[128 = 0]
[ 79 127 130 129 117 149 105 127 142 120  93 113 138 144  96 115 148 125
 156 160] => [48] > [24]
[ 46 141 169 150  32 125  86  98 140 121 103 124 105 140  70 127 137 123
 118 132] => [53] > [36]
[ 47 153 106 151  69  90  95 140 136 107 118 146 129 110 114 131 130 119
 113 161] => [53] > [40]
[ 66 122 150 172  73 132  78 123  93 146 117 124 125 141  33 131 124 122
 114 139] => [53] > [35]
[ 57  94 171 125  73 149  85 105 158 140 104 105 146 163  85 114 140 122
 115 135] => [48] > [25]
[ 68 129 130 144  71 110  92 123 128  98  96 136 117 124  74 127 138  96
 132 136] => [53] > [40]
[ 48 120 147 159  64 125 100 108 167 119  98 114 129 120  63 123 135 137
 134 124] => [53] > [35]
[ 59  73 142 176  62 120  77 104 160  91 102 136 128 166  71 145 124 123
 120 118] => [53] > [36]
[ 75 112 137 154  61 129  86 109 121 144  82 128  66 139  67 113 122 124
 112 134] => [53] > [35]
[ 56 125 138 145  42 126  93 116 142 125  99 145 126 151  64  99 136 122
 133 153] => [53] > [36]
[ 78 124 135 141  98 153 100 133 143 129  95 136 152 131  79 101 142 117
 130 148] => [48] > [25]
[118 151 100 117  88 110 136 114 132 129  97 148 118 170  73 133 129 141
 134 152] => [53] > [36]
[ 55 140 149 113  83 151  93 112 165 118 127 105 139 157 106 108 135 118
 127 150] => [48] > [41]
[ 73  89 152 150  84 145  87 115 154 125 115  92 136 158  88 127 136 112
 145 119] => [48] > [25]
[ 78 139 132 108  86 162  91 117 172 134 122 112 125 131  94 118 150 112
 126 147] => [48] > [41]
[ 46 147 151 108  76 170  88 124 160 133  87 128 110 144  97 113 132 147
 135 134] => [48] > [24]
[147 160 119 127 118 145 130 132 149 127  98 162 129 170  50 132 143 144
 115 168] => [53] > [35]
[105 115 160 128  88 158 101 124 174 129 112 116 123 139  65 122 152 115
 132 124] => [48] > [25]
[ 80 160 126 126  75 116  85 120 144 114  88 135 101 135  81 117 144 140
 123 142] => [53] > [40]
[ 79 118 159 125 112 147  78 127 172 136  89 103 145 160  89 129 125 109
  99 154] => [48] > [25]
[127 108 115 102 130 166 106 133 170 140 118 120 131 186 108 110 149 144
 134 180] => [48] > [24]
[ 64 116 143 156 107 140  86 126 156 126  70 122 139 139  80 128 128 109
 127 157] => [48] > [25]
[ 44 134 134 134  61 120  94 119 119 138  97 128 113 136  82  78 136 125
 120 176] => [53] > [40]
[ 33 113 154 163  25 120  81  94 128  99 105 137 110 131  62 124 126 114
 131 130] => [53] > [40]
[ 65 158 142 123  56 109  94  43 150 101 122 128 101 131  83 122 141 134
 114 146] => [53] > [40]
[138 138 129  90 127 170 103 147 143 128 141 123 134 171 133 111 134 128
 131 139] => [48] > [41]
[ 80 105 155 158 108 156  72 110 145 131 115 108 149 136  98 121 136 101
 104 137] => [48] > [25]
[ 61 114 144 136  57 160  76 115 170 126  97 109 139 172  75 108 133 107
 148 147] => [48] > [24]
[113 148 127 103 116 168  88 129 167 120 116 113 133 161  82 117 154 180
 143 115] => [48] > [24]
[ 44  91 158 138  73 141  89 117 175 142  91 100 122 166  76  97 134 103
 114 149] => [48] > [25]
[ 84 129 135  95  64 147  97 117 156 141 127 120 136 187  90  97 144 121
 131 134] => [48] > [25]
[ 67 146 149 138  55 101  89 119 120 125  81 136 101 115  95 114 116 134
 118 165] => [53] > [40]
[ 90 144 133 141  93 106 113 109 148  76 100 157 100 136  89 146 129 137
 130 132] => [53] > [40]
[ 65 154 130 135  48 108 122 121 162 108  80 141 100 167  96 111 133 156
 136 131] => [53] > [40]
[ 70 140 159  88  91 149  87 133 121 150  93 107 117 179 139  90 124 150
 113 155] => [48] > [41]
[ 58 114 147 114  91 165  96 124 157 145 142  99 137 162 137  93 139 144
 132 145] => [48] > [41]
[ 67 125 135 129  65 120  90 114 128 138 110 128 114 166  68 124 127 134
 130 137] => [53] > [36]
[ 77 145 153 127  59 124  97 118 132 116  92 139 104 132  38 116 144 133
 135 138] => [53] > [40]
[ 26 129 158 139  47 115  76 110 149 105  96 108 106 118  70 109 117 106
 112 146] => [53] > [40]
[ 97 121 116 123  86 140  99 123 127 129 102 130  93 153  73 121 105 117
 123 121] => [53] > [35]
[ 40 117 147 153  60 115  87 101 149 102 106 138 126 124  76 143 131 128
 136 123] => [53] > [40]
[ 43 141 145 104  75 155  91 131 152 132 109 112 118 166 113 138 140 140
 142 143] => [48] > [41]
[102 160 117 109 115 111 130 140 141 120 116 154 122  95 100 129 143 154
 137 152] => [53] > [40]
[133 135 132 114  91 157 120 142 147 134  96 119 143 170  99 136 134 134
 126 155] => [48] > [25]
[101 158 125 131  61 119  95 120 155 120 107 129 109 157 117 118 118 124
 126 148] => [53] > [40]
[ 58 153 122  86  71 171  82 125 170 151  92 137 127 163  77 123 149 134
 151 151] => [48] > [24]
[ 69 120 155 158  74 177  54 115 148 141 133  94 140 158 112 121 135 122
 123 149] => [48] > [41]
[ 78 139 148  94  67 140  77 117 144 162  93 118 118 153  85 111 143 136
 126 139] => [48] > [24]
[ 54  85 184 121  69 153  86  94 137 155  97 106 131 178  79 102 139 105
 105 160] => [48] > [25]
[ 67 100 144 149  59 134  84 120 138 123 110 129 117 160  91 126 107 133
 124 135] => [53] > [35]
[113 136 117 121 100 157 100 119 142 118 118 127 118 150  99 134 136 137
 143 128] => [48] > [24]
[ 84 123 142 132  68 152  89 109 153 133 108 124 141 174  80 118 135 123
 134 139] => [48] > [25]
[102 126 110 162 111 119  89  84 153 129  94 139 123 130  65 138 130 115
 107 140] => [53] > [35]
[ 75 123 130 138  38 113 101 154 128 129 104 133 106 169  71 132 148 144
 146 121] => [53] > [36]
[ 77 122  87 150  58 133  85 106 129 111  80 134 124 141  57 133 125 134
 119 131] => [53] > [36]
[  4 112 190 139  35 165  56  80 173 134  98  66 122 121  85 105 133  96
 150 110] => [48] > [24]

[138 123 119 107 123 146 102 150 154 130 134 147 149 131 139 125 115 138
 116 141] => <76> > <283>
[136 138 155 141 141 120 151 131 144 141 161 127 141 137 142 139 102 146
 143 117] => <77> > <282>
[134 140 137 137 147 121 152 154 149 128 138 128 143 136 154 122 127 152
 150 107] => <77> > <282>
[121 114 169 121 134 151  80 180 156  91 164 110 153 122 148 110 123 148
 149  88] => <68> > <275>
[119 116 160 133 129 156 114 181 145 131 160 135 145 145 146 133 127 195
 113 151] => <76> > <280>
[119 133 171 140 130 123 171 134 141 145 109 132 153 149 136 119 104 143
 145  98] => <77> > <282>
[111 111 154 130 136 129  82 198 184 137  80 138 146 133 172 124  84 200
 141 136] => <76> > <280>
[127  93 155 132 138 154  73 180 146 130 130 115 142 129 113 123  95 119
 164  80] => <68> > <275>
[121 109 153 122 142 158 111 162 138 100 119 134 137 123 145 117  94 177
 149  85] => <68> > <279>
[112 109 158 114 136 133 122 144 148 133 134 144 146 129 153 136 116 179
 113 134] => <76> > <280>
[130 143 132 138 111 133 146 170 131 150 113 129 135 143 153 112 109 153
 135 114] => <77> > <282>
[130 139 148 139 140 125 140 145 125 130 135 122 144 122 143 128 116 156
 151 100] => <77> > <282>
[103 101 163 137 143 155  67 165 157 108 151 124 105 124 138 124 110 146
 166  75] => <68> > <275>
[138 151 147 147 140 131 125 140 176 135 142 124 123 126 160 125 102 128
 170 100] => <77> > <270>
[132 118 150 109 139 167 120 177 160 125 141 153 145 130 151 133 136 132
 130 129] => <76> > <280>
[130 123 160 124 125 148 108 140 130 114 165 122 127 121 112 133 121 129
 148  93] => <68> > <275>
